Below is a small trained network, with its code and all its weights. Each question gives an input and a class and asks what happens when units are switched off, that is, made to give their printed mean instead of their output.

import numpy as np


def w(rows, s, z=0):
    codes = np.array(rows[::2]) - 128.0
    scale = np.full(codes.shape[1], s)
    scale[-1] = z or s
    return codes * scale


def norm(h):
    return h / np.sqrt((h * h).mean(-1, keepdims=True) + 1e-5)


def f(y):
    return np.maximum(y, 0)


def log_softmax(a):
    a = a - a.max(-1, keepdims=True)
    return a - np.log(np.exp(a).sum(-1, keepdims=True))


def net(x, mask):
    res = np.array(x, float).reshape(1, 5) / 4 @ E
    u = 0
    for l in range(3):
        y = f(norm(res) @ A[l][:, :-1].T + A[l][:, -1])
        res = res + np.where(mask[u : u + 11], y, B[l][:, -1]) @ B[l][:, :-1]
        u += 11
    return log_softmax(norm(res)[-1] @ U[:, :-1].T + U[:, -1])


A, B = {}, {}
E = w([
[165,84,75,173],'x0',
[81,107,214,141],'x1',
[98,116,107,48],'x2',
[117,254,88,112],'x3',
[66,177,113,209],'x4',
],0.0048)
A[0] = w([
[139,161,98,38,211],'L0N1',
[130,71,140,95,128],'L0N2',
[82,173,159,14,105],'L0N3',
[80,95,217,172,93],'L0N4',
[38,162,118,122,252],'L0N5',
[183,193,129,59,144],'L0N6',
[108,87,150,53,140],'L0N7',
[111,64,254,187,96],'L0N8',
[80,79,152,92,157],'L0N9',
[122,90,21,135,151],'L0N10',
[119,176,161,111,60],'L0N11',
],0.0074,0.0035)
B[0] = w([
[177,79,216,180,252],'L0N1',
[139,136,63,170,195],'L0N2',
[189,111,254,76,232],'L0N3',
[50,178,89,83,214],'L0N4',
[70,169,156,160,254],'L0N5',
[151,70,214,168,215],'L0N6',
[103,229,161,179,215],'L0N7',
[132,146,72,32,254],'L0N8',
[56,199,82,115,210],'L0N9',
[50,31,116,109,199],'L0N10',
[165,88,78,133,149],'L0N11',
],0.0052,0.0043)
A[1] = w([
[97,54,99,145,153],'L1N1',
[121,134,127,254,142],'L1N2',
[221,41,96,208,129],'L1N3',
[134,202,134,159,139],'L1N4',
[172,109,64,140,105],'L1N5',
[200,148,158,91,2],'L1N6',
[23,56,250,74,139],'L1N7',
[138,181,39,142,165],'L1N8',
[27,124,94,71,146],'L1N9',
[162,100,129,138,143],'L1N10',
[198,74,37,156,108],'L1N11',
],0.0084,0.0041)
B[1] = w([
[73,115,53,117,173],'L1N1',
[88,162,145,166,171],'L1N2',
[76,69,132,135,184],'L1N3',
[191,108,104,177,162],'L1N4',
[119,2,178,130,148],'L1N5',
[159,95,159,117,141],'L1N6',
[132,203,93,73,254],'L1N7',
[173,91,150,143,161],'L1N8',
[138,152,82,142,201],'L1N9',
[80,115,185,137,151],'L1N10',
[108,25,121,124,168],'L1N11',
],0.0084,0.0079)
A[2] = w([
[38,124,190,95,3],'L2N1',
[2,138,110,148,93],'L2N2',
[155,170,171,129,65],'L2N3',
[138,80,209,95,120],'L2N4',
[167,124,166,121,54],'L2N5',
[121,78,107,66,154],'L2N6',
[194,101,208,97,53],'L2N7',
[73,184,128,185,123],'L2N8',
[168,158,84,73,158],'L2N9',
[113,62,44,124,146],'L2N10',
[112,77,73,133,110],'L2N11',
],0.008,0.0025)
B[2] = w([
[105,134,111,117,166],'L2N1',
[201,59,100,96,252],'L2N2',
[101,2,132,116,183],'L2N3',
[198,148,152,131,213],'L2N4',
[168,108,151,116,154],'L2N5',
[111,137,132,166,210],'L2N6',
[174,140,191,115,196],'L2N7',
[162,128,121,184,227],'L2N8',
[90,165,156,127,222],'L2N9',
[110,76,141,124,242],'L2N10',
[136,95,135,107,204],'L2N11',
],0.0077,0.0037)
U = w([
[88,170,99,89,130],'0',
[183,113,212,115,139],'1',
[101,6,130,155,221],'2',
[117,170,165,103,111],'3',
[143,149,128,247,133],'4',
[85,92,57,125,5],'5',
],0.019,0.0023)

Each question gives the input, the list of numbers given to net, and the class t.
The units are the neurons (one row each of A and B). Each row of codes is followed by its name. A weight is (code - 128) times the scale printed after its matrix; where a second scale follows, it is the last column's (A, B and U).
mask holds one flag per neuron, layer by layer. A switched-off neuron (its flag False) gives its mean, the last column of its row in B, instead of its output. The means were averaged over made-up inputs and are rounded, as every weight is.
A unit's drop is (log p(t) with every unit on - log p(t) with that unit switched off) / (log p(t) with every unit on - log p(t) with every unit switched off).
unit that matters most: the unit with the biggest drop
k most important neurons: the k neurons with the biggest drops, biggest first
k most important neurons of layer l: the k neurons of layer l with the biggest drops, biggest first
drop of u: that unit's drop, to one decimal
input [7,6,0,-2,4], class 5: unit that matters most : L0N3
input [-5,7,8,7,-8], class 1: 2 most important neurons : L0N3; L0N1
input [1,-3,-6,4,-2], class 2: 2 most important neurons of layer 0 : L0N7; L0N5
input [5,3,8,-4,0], class 5: 2 most important neurons : L0N3; L0N2
input [0,-1,8,5,1], class 3: 2 most important neurons of layer 0 : L0N5; L0N10
input [6,7,-3,2,-1], class 0: 2 most important neurons : L0N4; L1N3
input [-7,-3,0,-1,5], class 4: 2 most important neurons of layer 0 : L0N5; L0N8
input [4,-1,6,-4,3], class 5: 2 most important neurons of layer 1 : L1N1; L1N9
input [7,0,1,7,0], class 2: 2 most important neurons : L0N7; L0N10
input [6,5,6,-8,-5], class 5: 2 most important neurons of layer 0 : L0N9; L0N7
input [0,6,3,-6,-3], class 0: drop of L2N10 : 0.0
input [0,-2,-2,3,0], class 4: drop of L0N3 : 0.1
input [-6,-8,-8,-3,1], class 2: drop of L0N5 : 0.5
input [4,2,3,-2,4], class 5: unit that matters most : L0N3
input [-6,3,1,8,4], class 4: 3 most important neurons of layer 0 : L0N8; L0N5; L0N10
input [0,2,5,-4,4], class 5: drop of L2N3 : -0.1
